Each row has a class, written after it.
[ 20  19  -1   3  10  41   8 -32   9  80  27 -25  14 -11  28   5 -38  -6
  45  16  -6 -18  -2  27 -35 -61 -42 -52 -19 -29 -61 -56  13  21  32 -28
   2]
q_837
[ 36  25  -1  13  23  50  -5 -24   5  74  22 -25   9 -16  12   8 -42  10
  37  21  -7 -23   3  27 -41 -59 -33 -40 -24 -33 -68 -57  24  16  25 -20
   3]
q_584
[ -4 -81  -5   0  -9  10  38  -1  22 -80  76  12 -27 -29  79  -7 -13   3
  13 -16 -40 -32  -6  20 -39 -17  50  -3  -9   1 -63  -6 -11   4  -8 -46
   7]
q_797
[ -4   3   4   2 -22 -25 -28 -29   2  10 -44  -1   2 -69   9  -6  28 -29
 -38   1 -12  12   8 -20  32  45 112  -1 -30 -48  -3 -53 -71  30   8 -31
  16]
q_191
[-13  18 -32   1  12  39 -25 -25  23  61  17 -43   1 -31  18   2 -24  17
  29  19   7 -15   1  -2 -38 -36 -75 -30 -32 -25 -43 -35  31   6  33  -2
   6]
q_181
[   1  -63  -24   10   13    5    8   -4   15  -42   31   12   -6  -10
   74   -7    9  -29   14   -6  -24  -33    8   21  -37   -5   -6  -15
   11   19 -103   -7   -5  -15  -20  -47   16]
q_797
[ 19 -84 -27  19  20   9 -10  39  -2 -74  33  42 -17 -23  68  26 -31 -16
  41 -22 -37 -60   7  13 -56   2  -9 -19  -5   7 -85  28  14   4 -11 -48
   1]
q_302
[-46   2 -24 -18  18  44  20  38   9  14  -1 -14  12  13 -12 -24  -3   6
 -12  38  19  17  13  55 -68 -67  84  37 -25  -6  11  37   6  -1  22  47
  17]
q_797
[ 44 -46 -49   7   4 -17  33 -59 -15  38   3  12  20  -9 -87 -29  23 -42
 -44  40 -17  39 -28 -33 -16  36 -42  41  -1 -34  10  -7  34   8 -10 -42
   2]
q_584
[ 31  34  -2  19  15  56   1 -28   5  72  31 -17  13 -14  23   1 -43 -13
  42  17  -8 -25   2  21 -46 -52 -53 -53 -17 -35 -69 -55   8  15  33 -16
   4]
q_20
[ 28  30  -6  15  27  56  -7 -30   5  75  28 -25  17  -7  18  14 -40  16
  38  24 -13 -23   0  30 -43 -53 -40 -52 -38 -33 -71 -63  23  16  33 -24
   3]
q_584
[-50  -2  11 -23  17  29  23  52  15   2 -26 -31 -10 -18 -29 -27 -14 -22
   1  15  65  13  -4  67 -77 -60  90  36 -12 -18  28  21 -30  14   6  35
  19]
q_584
[ 15 -73 -27  12  15  -6   8  -8  17 -53  46  11 -10 -12  80 -11  15 -33
   3 -10 -32 -22   2  29 -37  10 -13 -13 -14  27 -90   1 -11  -9 -16 -51
  11]
q_614
[ 25  13  -7  -9 -22   0   9 -49  21  79 -31 -26  15 -76 -23  -8  23 -10
 -30   9   0  -2  -4 -32  38  33  89 -29   4 -79  -6 -47 -66  36   9 -40
  13]
q_191
[ -6   8   9   7 -11 -20 -26 -33   9  11 -50  -4   3 -70   6 -12  19 -31
 -39   7  -9  14   6 -21  45  54 114   0 -27 -49  -9 -53 -77  31  11 -32
  12]
q_191
[ 59 -99 -26   2  56 -27  40 -12 -14  44  22   6  29 -38 -56 -27  -1 -74
 -48   3  -5  54 -40  24 -72  21 -32 -15 -36 -13 -13 -15  34  19 -47 -53
   9]
q_181
[ 22  18 -15  13 -60 -10 -17 -54  -3  70  -2  -3  -4 -95  -9   7  27 -50
 -20 -36 -11 -13  28  -6   5  23  86 -31 -28 -60  12 -67 -74  14   5 -40
  54]
q_837
[-14  27 -19  -7   1  41 -27 -22  20  72  10 -40  -3 -37   5  12 -20  20
  29  32   2 -18   3 -10 -25 -52 -76 -29  -8 -30 -54 -35  34  11  39  -9
  -8]
q_797
[ 35 -49 -37  12  12  -2  35 -50 -13  48  -1   7   8  -1 -92 -27  15 -57
 -43  40 -17  32 -28 -23 -19  24 -48  31   0 -37   5  -6  43   4  -4 -46
  -6]
q_797
[-45  -6  10 -24  10  33  26  42  20  12 -22 -33 -10 -11 -28 -21 -24 -16
  -2  16  64  15   0  70 -69 -71  91  29  -9 -19  26  12 -19  12  14  29
  15]
q_584
[ 22   3 -19 -10 -34  -4   5 -40  20  67 -18 -24   6 -62 -17  -3  22  -8
 -34   3  -4   1   4 -33  37  28  71 -31  -8 -77  14 -32 -66  40   9 -20
  20]
q_181
[ -6  -1  13   2 -40 -16 -24 -25  -9  17 -46   3  -9 -74   3   5  20 -34
 -36 -17   0   0  19 -20  24  45 101   4 -22 -52  -1 -49 -77  31  15 -20
  30]
q_302
[-40   3 -16 -17  29  37  24  35  14   9  -3 -25  12   3 -22 -40   6  -6
  -5  31  14  27   6  68 -70 -65  85  27 -39   8   9  25 -19  -7  19  46
  20]
q_937
[ -4  -2   4  -3 -26 -20 -27 -33  -1   7 -30  -5  -9 -66  19 -16  20 -38
 -42  -4  -1  16  13 -19  27  49 101  -9 -34 -51   1 -56 -77  31  17 -19
  27]
q_181
[ -48   29   16  -16   26   43   24   62    8   39    9   -5  -11  -18
  -13  -35  -31   11   23   26   18   14   -5   60 -101  -59   86   18
  -19    1   19   20    7  -18   24   59   31]
q_20
[ 22  27   2  15  16  54   6 -29  14  72  30 -32  15 -12  20   7 -38  -3
  41  20  -3 -10  -9  30 -41 -60 -42 -45 -34 -29 -56 -53  11  26  34 -35
   8]
q_937
[ -55   19   13  -18   39   50   31   63   14   46   12   -6    0  -17
   -8  -38  -24   20   15   33    7   22  -11   60 -104  -55   81   14
  -13    8   12   21    1  -12   24   49   35]
q_20
[  7  -4  12   8 -24 -21 -29 -32  -5   7 -41  -3   7 -66  22 -18   8 -42
 -37  -3   3   3  19 -16  35  49 101  -2 -40 -52  -7 -48 -82  31  11 -16
  23]
q_991
[ 59 -81 -21  -2  45 -22  36 -14 -19  48   4   4  24 -42 -65 -13  11 -65
 -50  11  12  44 -39  26 -60  11 -41   1 -24 -14 -22 -12  28  18 -41 -63
 -11]
q_797
[ -5   2  20  -6 -24 -19 -24 -35   3   6 -38  11  -1 -63  13 -13  22 -39
 -41   0 -14  20  21 -31  23  60  97   3 -32 -44  -5 -52 -74  34  13 -16
  28]
q_687
[ -4  -1   4   0 -19 -17 -31 -34   0   9 -34  -1  -5 -71  17 -10  14 -33
 -39  -4  -6  16  16 -21  28  47 105  -6 -39 -45   0 -53 -70  32  15 -14
  27]
q_181
[ 18 -94 -34  10  22   0  -9  25   3 -85  46  34 -21 -11  86  19 -32  -9
  35 -15 -37 -45   6   8 -57  -3  -5 -25 -13   7 -70  27  29   1 -10 -34
  -1]
q_181
[ 69 -91 -17   6  49 -22  35 -20 -14  41  12   6  28 -48 -43 -24  -8 -65
 -37   0   9  31 -36  19 -54  20 -39  -5 -28 -13 -28 -11  15  20 -40 -62
   1]
q_991
[ 41 -50 -42  17  13  -6  30 -51 -11  41  14   4  13  -9 -84 -26  13 -58
 -43  34 -19  41 -27 -18 -34  25 -40  35  -9 -36  19   0  34   9  -1 -50
  12]
q_937
[-48  15  16 -16   1  28  21  40  24   2 -16 -29 -10 -20 -18 -26 -19 -37
  -2  17  72  10   0  54 -61 -68  76  40  -3 -19  30  29 -34  14   9  37
  20]
q_20
[-36  -6 -24 -12  30  38  20  46  14  20   1 -10  13  -1  -2 -39 -18  10
   1  24  14  17   8  55 -69 -58  81  27 -32   3   6  33 -13  -3  20  50
  19]
q_991
[ 71 -82 -23  -1  43 -27  35 -17 -17  47  12  12  19 -54 -64 -16   7 -72
 -58  -2   2  54 -34  29 -55  18 -26  -3 -38  -9 -17 -10  31  12 -37 -65
  -7]
q_614
[ 64 -66 -41   7   4 -45  -9 -67 -31  35  10   4 -12 -22 -53 -35  19 -85
 -61   6  11  11   1 -30 -15   6 -13  41  -8 -36 -24 -27  49 -29 -20 -65
   6]
q_991
[-11  31 -27   1  15  41 -26 -27  25  69   8 -46   6 -41   8   5 -24  28
  44  31  -9 -25  -5  -7 -29 -45 -80 -36 -18 -34 -53 -42  26  13  40 -15
  -5]
q_191
[  8 -66 -29  12  21  -5  -4  -1  14 -54  46  12  -9 -14  73 -14   8 -26
  16  -6 -30 -26   6  33 -51   7  -1 -17  -5  28 -94 -17 -16 -13 -19 -49
  19]
q_584
[ -2 -69 -25  13   8  -2  -4   5   9 -39  28   4 -15 -13  73  -2  18 -30
  12 -12 -27 -35   9  26 -45   1 -15 -12   7  25 -89   2 -26  -8 -20 -53
  22]
q_302
[ -7  11 -24  -8  11  39 -17 -22  20  65  22 -45   1 -40  16   4 -27  20
  38  21  -3 -12  -1   0 -48 -47 -76 -46 -29 -27 -47 -33  29  11  34  10
   6]
q_181
[  8 -72 -29  16  15 -10   0   0  21 -56  38  10   0 -12  84 -20  10 -36
  18   1 -18 -28   3  27 -41  13  -2  -6 -14  33 -89  -7 -13  -9 -15 -56
  22]
q_937
[ 38  25 -16  13 -59  -3 -25 -60  -3  71 -13  -5 -12 -92   1   1  25 -37
 -32 -27  -4 -11  42  -5   9  29  97 -23 -43 -66  12 -67 -81  19   6 -48
  42]
q_687
[  3 -83 -13  11   9   3  35 -10  20 -80  76  17 -16 -26  84 -14 -12   3
  19 -17 -60 -24 -16  23 -43  -5  48  -6 -22   6 -62 -22 -20  12  -7 -57
   8]
q_191
[  5 -79  -7   5 -14   1  24  -7  20 -83  69  20 -30 -23  85 -23 -19  -9
  10 -20 -48 -21  13  20 -37   7  52   0 -29   6 -47 -20 -13   2 -12 -48
   8]
q_687
[-43  22  13 -17  19  49  46  66   2  47  -7  -8 -10 -19 -19 -22 -26  32
  26  14  15  14 -10  67 -94 -72  74  20 -12   3  -3  43   6 -24  16  53
  32]
q_302
[  3 -66 -22  19  25  -4  -1  -4  14 -50  37  14  -1  -2  82 -14   8 -37
  10  -4 -28 -39   5  30 -41   6 -17 -19  -1  28 -85 -16 -23 -14 -18 -47
  21]
q_20
[ -9  -2  20  -1 -26 -22 -20 -30   4  23 -40  10   0 -64  16  -4  19 -41
 -33  -5  -2  13  10 -17  24  53 103   2 -27 -39  -4 -58 -70  32  19 -25
  28]
q_837
[ -9  22 -21   5  19  41 -19 -24  20  62   6 -34  13 -32  17  15 -36  30
  49  30 -19 -22  -6   2 -37 -50 -79 -42 -20 -29 -59 -40  36  11  38 -11
   2]
q_191
[-14  22 -23 -10  11  42 -26 -29  24  74  15 -28   1 -35  18   3 -25  24
  37  30  -6 -13   9 -19 -39 -45 -77 -25 -23 -21 -53 -35  36  14  40 -10
  -2]
q_687
[ 12 -86  -4  13   0  -1  25  -7  16 -91  75  13 -22 -17  85 -21 -22  -9
  14 -26 -46 -40   2  15 -30   3  42  -2 -19   0 -57 -10 -23   0 -10 -33
  16]
q_991
[ -4   0  16  -2 -22 -26 -21 -30  -3  11 -39   6  -7 -76  11 -13  21 -44
 -46  -8 -13  17  13 -22  37  52 110   0 -31 -49  -8 -49 -73  26  15 -15
  22]
q_614
[ 31  29 -22  13 -58 -14 -24 -45  -8  64  -3  -5  -3 -98 -12   2  33 -33
 -27 -34   2  -9  31  -3   6  23  97 -22 -27 -56  12 -66 -82  15  -6 -29
  47]
q_584
[ -56   20   10  -27   31   51   31   66    9   50   -3  -12   -5  -16
  -16  -25  -21   26   16   34   15   23   -8   58 -102  -61   79   17
   -4   -6    2   34   16  -13   24   54   32]
q_797
[ 24 -79 -26   9  21   4  -7  25   9 -72  25  44 -22 -20  79   7 -36 -12
  41 -13 -39 -49  22   8 -51   7   7 -14  -9  11 -86  14  25 -10 -16 -43
  -4]
q_687
[-32 -20 -26 -12  27  32  29  28   9  17  -1 -12  16   7   2 -41  -9  -3
  -3  28  13  23   8  53 -66 -64  84  31 -29   6   3  39 -17  -2  12  46
  17]
q_991
[ 13 -84  -8  13  -8   2  35  -1  17 -87  86  21 -28 -31  85 -11 -17  -8
  10 -29 -55 -27   0  31 -41  -6  38  -3 -22  11 -56   5 -12   0 -10 -37
  16]
q_614
[-11   2   2  -2  60  55  18  -3  15  63  -7 -50  17 -37   0   2 -20  51
  35  20 -12 -33 -27  24 -47 -39 -33 -46 -49 -37 -65 -39   7   4  16   4
 -14]
q_584
[ 56 -91 -20   6  58 -15  36 -12 -18  37   4  10  35 -45 -62 -23   7 -70
 -44   7   4  46 -34  23 -67  22 -22   1 -28   0 -13  -7  25  18 -36 -59
   5]
q_937
[ -43   13    3  -26   43   35   28   59   -3   46   -1   -6   -7  -24
  -13  -27  -20   35   17   22   10   29  -10   64 -105  -64   90   16
   -9    8   -3   25    8  -23   13   51   27]
q_584
[  4 -78 -24   3  20   8 -14  34   5 -80  36  29 -15 -33  71  12 -39 -21
  49 -11 -40 -59  12  24 -52 -20   2 -34 -12   1 -75  12  14   3  -4 -45
  -4]
q_837
[ 58 -72 -47   1  19 -48 -11 -59 -33  33  15   1 -11 -10 -52 -34  23 -85
 -72  11  11  29  -5 -29 -21  11 -20  33 -10 -32 -14 -28  66 -21 -24 -62
  -4]
q_181
[-42   3 -18 -14  17  36  19  29  10  12   6   1  15   5  -9 -31   3 -14
  -5  34  10  21   9  48 -80 -56  89  38 -32   8  20  18 -17   7  24  51
  30]
q_20
[  1 -70 -25   7   5  -3  19  -9  20 -46  36  10 -10 -13  71  -5   8 -27
  25 -15 -34 -31   0  36 -46  -2  -7 -21  -9  25 -88 -13  -7 -23 -21 -57
  17]
q_837
[ 66 -85 -22   9  42 -21  28 -11 -18  38  14  11  28 -53 -45 -21  -3 -64
 -41  -9   4  35 -30  23 -58  18 -22  -6 -38 -12 -19 -10   9  17 -42 -57
   4]
q_991
[-52  24   2 -21  43  41  23  57  10  42 -10 -13  -7 -21  -7 -46 -26  26
  25  38   9  22 -11  59 -91 -56  93  25  -7   1  -2  19  10 -17  26  37
  27]
q_191
[ 61 -82 -15   0  32 -16  47 -18 -19  53   4   6  23 -64 -64  -9   7 -61
 -41 -10   2  42 -34  31 -56   1 -24  -7 -27  -3 -28 -15  10  18 -46 -66
   1]
q_302
[ 35 -55 -37   7   6  -1  36 -50 -16  45  11  10  16  -4 -94 -20  15 -58
 -49  45 -23  39 -30 -28 -24  20 -45  24   2 -46  19   6  38  21   1 -48
   0]
q_797
[ -52   28   10  -18   28   50   27   60    9   36    6    6   -1  -25
   -9  -30  -32   18   22   28    9   20   -7   55 -101  -67   87   19
  -17    5    7   23    6  -14   27   55   37]
q_20
[  0   3  14   8 -14 -14 -33 -20   3  15 -39  -4   2 -68   2 -11  25 -46
 -41   1 -10  12  18 -10  21  58 110 -10 -37 -44  -6 -54 -77  25  16 -21
  31]
q_937
[ 37  34  -4  12  10  47   5 -37   9  87  27 -18  14  -8  21   4 -36  -3
  41  30  -6 -23  -3  17 -32 -62 -52 -46 -14 -28 -62 -53  14  19  31 -29
   2]
q_20
[ 10 -82  -4  -1  -4  -7  41  -5  22 -77  71  15 -30 -45  73 -17 -11 -10
   4 -31 -44 -15  -6  29 -29 -15  56   4 -21  12 -58 -11 -23   5 -15 -44
   8]
q_614
[-20   2   8 -11  50  52  12 -13  32  69  -3 -49   6 -47   6  -5 -26  32
  36  20 -15 -22 -17  12 -50 -41 -40 -41 -58 -37 -62 -46   6  14  23   0
  -8]
q_687
[-32  -6 -27 -15  37  39  27  31   4  28  -2  -7  12  -8 -21 -34   4   6
 -12  25  15  32   6  64 -83 -68 102  37 -30  11  -2  19 -10  -7  10  40
  16]
q_584
[ -9  26 -17  -5   4  45  -6 -31  20  68  15 -30  11 -40  11   8 -26  18
  34  23  -4 -17  -5  -6 -36 -50 -68 -40 -16 -31 -53 -46  19   7  35  -8
  -1]
q_20
[ -9  26 -13   5   8  51 -17 -18  21  67  18 -26   8 -35   9   8 -28  13
  37  21  -9 -27   6   1 -45 -53 -65 -41 -22 -18 -55 -41  32  -4  35   5
   6]
q_20
[ 61 -66 -47   1  15 -47  -2 -61 -32  37  27  -6 -11 -13 -51 -46  23 -90
 -60   3  16  21  -3 -21 -29  12 -17  30 -13 -29 -15 -35  62 -29 -29 -52
   2]
q_181
[ 62 -75 -25   9  51 -26  24 -20 -17  35   8   7  28 -41 -46 -21   6 -60
 -43  15   2  38 -40  16 -46  21 -32   1 -21 -13 -22  -8  28  20 -39 -79
 -11]
q_191
